Below are the code and all the weights of a small trained network. Each question names an input and a class and asks about switching units off, where a switched-off unit gives its printed mean instead of its output.

import numpy as np


def w(rows, s, z=0):
    codes = np.array(rows[::2]) - 128.0
    scale = np.full(codes.shape[1], s)
    scale[-1] = z or s
    return codes * scale


def norm(h):
    return h / np.sqrt((h * h).mean(-1, keepdims=True) + 1e-5)


def f(y):
    return y / 2 * (1 + np.tanh(0.7978845608 * (y + 0.044715 * y**3)))


def log_softmax(a):
    a = a - a.max(-1, keepdims=True)
    return a - np.log(np.exp(a).sum(-1, keepdims=True))


def net(x, mask):
    res = np.array(x, float).reshape(1, 4) / 4 @ E
    u = 0
    for l in range(3):
        y = f(norm(res) @ A[l][:, :-1].T + A[l][:, -1])
        res = res + np.where(mask[u : u + 13], y, B[l][:, -1]) @ B[l][:, :-1]
        u += 13
    return log_softmax(norm(res)[-1] @ U[:, :-1].T + U[:, -1])


A, B = {}, {}
E = w([
[7,123,61,157,142,223],'x0',
[230,144,149,169,243,158],'x1',
[169,11,158,144,119,185],'x2',
[126,120,118,125,146,115],'x3',
],0.011)
A[0] = w([
[102,6,176,165,94,109,112],'L0N1',
[133,117,149,61,88,114,33],'L0N2',
[169,202,83,96,165,165,4],'L0N3',
[156,217,131,143,101,63,112],'L0N4',
[81,3,123,118,163,192,22],'L0N5',
[1,85,30,178,85,143,66],'L0N6',
[126,72,117,180,103,140,105],'L0N7',
[132,232,128,119,178,155,105],'L0N8',
[82,167,121,188,191,236,2],'L0N9',
[169,77,91,156,143,162,6],'L0N10',
[106,177,74,162,149,174,31],'L0N11',
[147,57,106,77,45,52,28],'L0N12',
[85,131,118,35,103,67,115],'L0N13',
],0.011,0.0047)
B[0] = w([
[153,82,89,64,104,155,197],'L0N1',
[114,105,83,142,128,116,139],'L0N2',
[142,103,77,82,132,123,148],'L0N3',
[165,167,105,197,121,163,197],'L0N4',
[155,175,100,176,100,188,200],'L0N5',
[169,245,188,65,161,180,253],'L0N6',
[174,112,109,127,82,179,153],'L0N7',
[127,119,48,56,192,81,190],'L0N8',
[92,66,51,196,154,68,201],'L0N9',
[130,155,184,188,125,141,142],'L0N10',
[77,31,132,117,148,89,162],'L0N11',
[126,59,87,108,75,77,183],'L0N12',
[100,146,145,209,57,133,188],'L0N13',
],0.011,0.0083)
A[1] = w([
[82,204,128,79,86,83,123],'L1N1',
[40,82,77,164,131,113,139],'L1N2',
[174,103,143,56,155,135,1],'L1N3',
[136,134,218,62,109,150,32],'L1N4',
[178,71,190,153,110,72,62],'L1N5',
[161,175,102,72,152,132,73],'L1N6',
[157,108,192,122,158,133,44],'L1N7',
[184,182,175,113,142,173,101],'L1N8',
[86,111,178,136,94,163,67],'L1N9',
[101,156,95,144,80,80,29],'L1N10',
[148,56,98,61,77,173,111],'L1N11',
[2,183,132,120,188,129,124],'L1N12',
[67,150,159,142,113,46,96],'L1N13',
],0.012,0.0048)
B[1] = w([
[78,67,212,206,152,96,232],'L1N1',
[123,75,83,140,215,60,205],'L1N2',
[108,119,186,196,107,156,131],'L1N3',
[149,96,78,168,179,154,144],'L1N4',
[17,103,134,69,184,193,179],'L1N5',
[98,189,142,108,59,115,188],'L1N6',
[141,112,179,89,176,233,128],'L1N7',
[117,108,133,38,214,79,233],'L1N8',
[155,138,88,131,237,132,132],'L1N9',
[69,39,148,223,170,203,155],'L1N10',
[155,133,42,71,215,46,227],'L1N11',
[71,28,180,49,129,26,255],'L1N12',
[6,131,115,190,209,253,159],'L1N13',
],0.0066,0.0049)
A[2] = w([
[169,73,168,171,155,140,24],'L2N1',
[67,78,78,238,159,154,110],'L2N2',
[111,183,123,118,55,169,128],'L2N3',
[122,112,119,252,91,143,99],'L2N4',
[90,183,214,112,141,76,65],'L2N5',
[151,150,178,231,62,80,112],'L2N6',
[183,126,137,126,122,161,62],'L2N7',
[176,84,77,121,128,147,113],'L2N8',
[188,210,127,131,135,96,15],'L2N9',
[122,152,115,92,92,203,2],'L2N10',
[167,105,170,108,154,144,43],'L2N11',
[141,82,107,96,44,45,47],'L2N12',
[155,162,63,125,150,106,145],'L2N13',
],0.015,0.0048)
B[2] = w([
[66,107,179,149,111,170,154],'L2N1',
[204,131,102,205,100,186,254],'L2N2',
[149,78,114,123,202,147,192],'L2N3',
[213,174,149,221,166,249,209],'L2N4',
[56,196,102,230,22,111,204],'L2N5',
[189,132,126,183,217,188,197],'L2N6',
[44,111,146,141,154,82,162],'L2N7',
[64,173,181,152,103,92,220],'L2N8',
[172,147,140,119,59,73,183],'L2N9',
[143,136,118,56,224,141,168],'L2N10',
[79,73,164,153,132,122,153],'L2N11',
[157,146,86,121,12,167,193],'L2N12',
[153,108,176,135,78,80,229],'L2N13',
],0.011,0.0065)
U = w([
[183,156,118,215,124,198,237],'0',
[202,186,172,119,106,3,1],'1',
[161,92,106,63,35,125,151],'2',
[110,62,241,113,163,126,116],'3',
[14,214,125,133,120,110,91],'4',
[108,101,39,136,221,60,121],'5',
[134,158,93,14,179,219,100],'6',
],0.022,0.0047)

Each question gives the input, the list of numbers given to net, and the class t.
The units are the neurons (one row each of A and B). Each row of codes is followed by its name. A weight is (code - 128) times the scale printed after its matrix; where a second scale follows, it is the last column's (A, B and U).
mask holds one flag per neuron, layer by layer. A switched-off neuron (its flag False) gives its mean, the last column of its row in B, instead of its output. The means were averaged over made-up inputs and are rounded, as every weight is.
A unit's drop is (log p(t) with every unit on - log p(t) with that unit switched off) / (log p(t) with every unit on - log p(t) with every unit switched off).
The circuit of an input: a set's keep is (log p(t) with only the set's units on - log p(t) with every unit switched off) / (log p(t) with every unit on - log p(t) with every unit switched off). Starting from the 12 units with the biggest drops (on a tie, the unit counted first), units are removed one at a time, each time the one whose removal leaves the highest keep (on an exact tie, the one counted first), for as long as the keep stays at least 0.8.
units of the circuit, in order: the units of the circuit, biggest drop first
top k neurons: the k neurons with the biggest drops, biggest first
k most important neurons of layer l: the k neurons of layer l with the biggest drops, biggest first
drop of u: that unit's drop, to one decimal
input [2,-5,1,2], class 6: units of the circuit, in order	L0N6
input [-5,-5,1,-1], class 2: top 4 neurons	L0N12, L0N1, L1N11, L0N5
input [0,8,-7,2], class 1: units of the circuit, in order	L2N13, L2N9
input [1,2,-8,-5], class 5: top 2 neurons	L0N8, L0N6
input [-6,0,2,5], class 2: top 3 neurons	L0N12, L0N6, L2N12
input [4,1,-4,7], class 5: top 2 neurons	L0N9, L0N11
input [5,1,-4,-1], class 5: top 2 neurons	L0N9, L0N11
input [-4,0,1,0], class 2: top 2 neurons	L0N6, L0N12
input [1,8,-1,8], class 5: top 2 neurons	L0N6, L0N5
input [0,-5,-2,3], class 0: 2 most important neurons of layer 0	L0N13, L0N12
input [2,-6,1,8], class 6: top 2 neurons	L0N6, L0N1
input [3,6,0,5], class 5: 2 most important neurons of layer 0	L0N8, L0N4
input [5,1,-3,5], class 5: 2 most important neurons of layer 0	L0N9, L0N11
input [3,-6,2,7], class 6: units of the circuit, in order	L0N6
input [2,-1,-1,8], class 4: top 2 neurons	L0N6, L2N5
input [0,-2,2,4], class 2: top 2 neurons	L0N12, L1N11
input [3,-1,-1,-8], class 4: top 2 neurons	L0N6, L2N5
input [-8,8,5,5], class 3: drop of L1N7	0.0
input [-7,6,2,-4], class 3: drop of L0N6	0.1
input [-7,-1,-8,-3], class 0: drop of L0N6	0.2
input [-3,5,0,-4], class 1: top neuron	L0N11
